Below is a small trained network, with its code and all its weights. Each question gives an input and a target symbol and asks what happens when units are switched off, that is, made to give their printed mean instead of their output.

import numpy as np


def w(rows, s, z=0):
    codes = np.array(rows[::2]) - 128.0
    scale = np.full(codes.shape[1], s)
    scale[-1] = z or s
    return codes * scale


def norm(h):
    return h / np.sqrt((h * h).mean(-1, keepdims=True) + 1e-5)


def f(y):
    return y / 2 * (1 + np.tanh(0.7978845608 * (y + 0.044715 * y**3)))


def softmax(a):
    e = np.exp(a - a.max(-1, keepdims=True))
    return e / e.sum(-1, keepdims=True)


def log_softmax(a):
    a = a - a.max(-1, keepdims=True)
    return a - np.log(np.exp(a).sum(-1, keepdims=True))


def net(x, mask):
    ids = ['ΞΣΦβμω'.index(c) for c in x.split()]
    T = len(ids)
    res = E[ids] + P[:T]
    u = 0
    for l in range(3):
        q, k, v = (norm(res) @ M[l].T for M in (Q, K, V))
        z = softmax(np.where(np.tri(T) > 0, q @ k.T / 3**0.5, -1e9)) @ v
        res = res + np.where(mask[u], z, O[l][:, -1]) @ O[l][:, :-1]
        u += 1
        y = f(norm(res) @ A[l][:, :-1].T + A[l][:, -1])
        res = res + np.where(mask[u : u + 4], y, B[l][:, -1]) @ B[l][:, :-1]
        u += 4
    return log_softmax(norm(res)[-1] @ U[:, :-1].T + U[:, -1])


Q, K, V, O, A, B = {}, {}, {}, {}, {}, {}
E = w([
[245,133,69,92,106,185,83,138,171,139],'Ξ',
[172,140,96,152,109,140,141,134,54,174],'Σ',
[80,55,181,76,109,5,146,204,196,143],'Φ',
[136,154,134,69,125,80,62,109,112,149],'β',
[68,190,146,139,225,48,143,122,128,158],'μ',
[108,82,150,100,86,180,64,141,180,46],'ω',
],0.016)
P = w([
[38,152,9,194,59,179,235,186,201,112],'0',
[114,50,71,133,131,196,136,138,143,189],'1',
[142,80,149,145,144,126,190,69,153,104],'2',
[83,135,49,97,134,120,76,175,107,170],'3',
[201,52,103,134,176,105,112,185,74,76],'4',
[151,87,151,144,142,123,185,69,146,98],'5',
[109,187,93,74,114,133,69,194,59,135],'6',
[209,91,141,117,164,101,104,189,49,61],'7',
[141,87,152,150,130,111,182,61,149,100],'8',
[134,246,114,99,85,151,62,160,40,130],'9',
],0.013)
Q[0] = w([
[146,170,64,63,122,160,53,95,78,175],'0.h1',
[129,97,169,88,102,171,38,105,240,58],'0.h1',
[1,133,184,94,182,74,135,21,80,80],'0.h1',
],0.0078)
K[0] = w([
[163,135,118,46,154,150,1,32,42,130],'0.h1',
[120,72,140,38,60,165,42,103,201,29],'0.h1',
[37,114,185,117,181,62,96,90,93,120],'0.h1',
],0.0087)
V[0] = w([
[175,61,159,101,195,135,78,200,72,120],'0.h1',
[162,254,133,171,98,133,46,139,100,103],'0.h1',
[153,239,146,161,163,254,130,90,139,107],'0.h1',
],0.0056)
O[0] = w([
[165,76,234,95,139,114,52,114,90,121,147],'0.h1',
[12,81,109,81,148,159,193,92,120,152,54],'0.h1',
[78,63,160,123,152,86,129,137,98,66,2],'0.h1',
],0.011,0.0035)
A[0] = w([
[128,175,177,145,177,118,114,2,225,103,6],'0.n1',
[114,227,71,64,132,171,85,143,88,80,107],'0.n2',
[16,11,129,63,120,62,106,138,154,204,28],'0.n3',
[100,226,200,165,186,57,194,82,190,108,17],'0.n4',
],0.0084,0.0016)
B[0] = w([
[97,146,109,176,182,128,87,171,177,124,196],'0.n1',
[80,133,148,140,104,93,137,183,157,175,233],'0.n2',
[76,108,2,162,117,102,187,115,153,99,205],'0.n3',
[207,57,138,140,121,110,101,184,191,152,254],'0.n4',
],0.016,0.0038)
Q[1] = w([
[192,99,94,122,183,84,116,42,67,204],'1.h1',
[143,189,181,226,124,168,202,150,190,146],'1.h1',
[119,112,109,147,253,77,85,216,153,70],'1.h1',
],0.0072)
K[1] = w([
[119,123,114,24,72,67,150,131,32,162],'1.h1',
[183,176,113,253,65,168,112,141,151,118],'1.h1',
[45,136,74,63,122,143,39,201,159,102],'1.h1',
],0.0065)
V[1] = w([
[128,129,123,74,91,112,64,7,206,170],'1.h1',
[84,170,131,157,106,222,109,254,139,145],'1.h1',
[131,216,135,68,146,74,134,115,158,92],'1.h1',
],0.0054)
O[1] = w([
[110,112,145,173,102,139,157,99,105,147,105],'1.h1',
[5,78,95,96,132,174,127,155,130,80,253],'1.h1',
[103,158,108,72,162,110,153,64,131,87,95],'1.h1',
],0.014,0.0038)
A[1] = w([
[212,125,157,161,119,104,79,144,102,93,109],'1.n1',
[99,112,71,164,121,219,191,102,157,179,1],'1.n2',
[110,98,170,199,141,160,165,154,175,1,106],'1.n3',
[183,50,130,103,202,206,203,52,145,121,181],'1.n4',
],0.009,0.0023)
B[1] = w([
[69,131,67,166,137,85,241,136,127,140,253],'1.n1',
[90,31,55,109,165,67,210,191,193,161,180],'1.n2',
[112,175,173,243,90,73,249,110,138,212,206],'1.n3',
[156,148,82,206,79,90,43,174,146,92,160],'1.n4',
],0.011,0.005)
Q[2] = w([
[157,26,110,98,114,169,145,93,133,161],'2.h1',
[87,56,108,130,188,33,234,207,74,2],'2.h1',
[81,253,40,101,114,158,191,172,208,174],'2.h1',
],0.0087)
K[2] = w([
[149,81,133,103,98,174,100,184,107,168],'2.h1',
[31,204,156,19,96,52,99,156,44,51],'2.h1',
[106,204,94,78,99,187,189,68,255,169],'2.h1',
],0.0078)
V[2] = w([
[141,88,153,174,123,170,55,64,182,23],'2.h1',
[235,168,93,38,58,163,97,66,68,2],'2.h1',
[145,123,115,149,240,45,112,205,83,86],'2.h1',
],0.0053)
O[2] = w([
[246,139,222,156,95,114,152,188,223,136,63],'2.h1',
[121,16,33,173,120,151,186,201,176,239,5],'2.h1',
[59,151,159,129,117,255,50,160,175,164,146],'2.h1',
],0.0092,0.012)
A[2] = w([
[126,64,38,124,142,162,249,144,172,74,139],'2.n1',
[137,76,155,175,96,56,119,149,155,85,31],'2.n2',
[102,185,141,119,117,115,157,109,82,127,41],'2.n3',
[160,133,222,104,73,103,97,165,124,163,3],'2.n4',
],0.013,0.0019)
B[2] = w([
[12,97,223,112,238,119,179,87,131,29,255],'2.n1',
[126,137,51,62,143,179,152,168,111,123,228],'2.n2',
[167,5,134,69,143,214,63,123,152,147,214],'2.n3',
[166,185,169,51,185,244,230,145,127,132,175],'2.n4',
],0.012,0.0068)
U = w([
[67,154,48,141,3,76,105,174,93,155,198],'Ξ',
[191,70,100,113,103,86,134,28,133,142,234],'Σ',
[151,174,106,72,115,157,188,139,115,151,74],'Φ',
[119,162,159,95,114,149,32,111,140,104,3],'β',
[154,30,105,150,110,135,111,169,208,138,81],'μ',
[65,104,127,155,126,91,212,41,139,133,223],'ω',
],0.0067,0.0023)

Each question gives the input, a string of symbols that net reads in full, and the target symbol t.
The units are the heads (3 rows each of Q, K, V and O) and the neurons (one row each of A and B). Each row of codes is followed by its name. A weight is (code - 128) times the scale printed after its matrix; where a second scale follows, it is the last column's (O, A, B and U).
mask holds one flag per unit, layer by layer, with each layer's heads first. A switched-off unit (its flag False) gives its mean, the last column of its rows in O or B, instead of its output. The means were averaged over made-up inputs and are rounded, as every weight is.
A unit's drop is (log p(t) with every unit on - log p(t) with that unit switched off) / (log p(t) with every unit on - log p(t) with every unit switched off).
The circuit of an input: a set's keep is (log p(t) with only the set's units on - log p(t) with every unit switched off) / (log p(t) with every unit on - log p(t) with every unit switched off). Starting from the 12 units with the biggest drops (on a tie, the unit counted first), units are removed one at a time, each time the one whose removal leaves the highest keep (on an exact tie, the one counted first), for as long as the keep stays at least 0.8.
units of the circuit, in order: the units of the circuit, biggest drop first
most important unit: the unit with the biggest drop
top k neurons: the k neurons with the biggest drops, biggest first
k most important neurons of layer l: the k neurons of layer l with the biggest drops, biggest first
drop of u: that unit's drop, to one decimal
input β Φ Φ Φ Φ Φ β μ, target β: units of the circuit, in order -> [0.h1; 0.n3; 2.h1]
input Φ Φ ω ω, target Ξ: units of the circuit, in order -> [0.n2; 2.n1]
input μ μ Σ β, target ω: units of the circuit, in order -> [0.h1; 0.n3; 2.n1]
input ω μ μ μ μ Σ Φ Ξ, target μ: units of the circuit, in order -> [2.h1; 0.h1; 0.n2]
input Φ Φ Σ Ξ β Σ ω ω, target Φ: most important unit -> 1.h1
input Φ ω Σ ω ω ω μ Φ Φ Φ, target Φ: top 2 neurons -> [2.n4; 1.n1]
input Ξ Φ β μ Σ, target Ξ: top 4 neurons -> [1.n1; 1.n3; 2.n1; 0.n2]
input Φ Φ Σ Φ β, target Σ: 2 most important neurons of layer 0 -> [0.n1; 0.n4]
input Σ Φ ω ω μ Φ μ μ Φ β, target ω: top 2 neurons -> [0.n3; 2.n1]
input Φ ω Σ β Φ β Φ ω μ μ, target Ξ: 2 most important neurons of layer 0 -> [0.n4; 0.n3]
input β Ξ Ξ Φ Φ β ω, target ω: top 3 neurons -> [0.n3; 2.n1; 0.n1]
input Ξ Φ β Φ μ μ ω, target ω: top 2 neurons -> [0.n3; 2.n1]
input Φ Ξ Ξ Φ Σ, target Ξ: top 4 neurons -> [1.n1; 0.n3; 2.n1; 1.n3]
input Φ β μ μ Ξ Φ Φ, target β: most important neuron of layer 2 -> [2.n2]
input ω Σ Φ Ξ Φ Φ ω Σ μ μ, target Ξ: 3 most important neurons of layer 0 -> [0.n4; 0.n2; 0.n3]
input Φ μ Φ μ ω, target Φ: top 2 neurons -> [0.n3; 2.n4]
input μ Σ ω Ξ Ξ Ξ Φ, target ω: 2 most important neurons of layer 0 -> [0.n3; 0.n4]
input μ Φ μ, target μ: top 2 neurons -> [0.n4; 0.n1]
input μ ω β μ μ Φ ω, target Ξ: top 2 neurons -> [0.n3; 0.n2]
input Φ Σ Σ, target Σ: most important neuron of layer 0 -> [0.n4]
input ω ω μ μ Φ Φ μ Φ, target β: 3 most important neurons of layer 0 -> [0.n2; 0.n4; 0.n3]
input Σ Φ Φ Ξ μ, target β: 3 most important neurons of layer 1 -> [1.n2; 1.n3; 1.n1]
input Ξ Ξ β, target β: top 2 neurons -> [0.n1; 1.n2]
input μ μ Σ Ξ β, target Σ: drop of 0.h1 -> 1.0
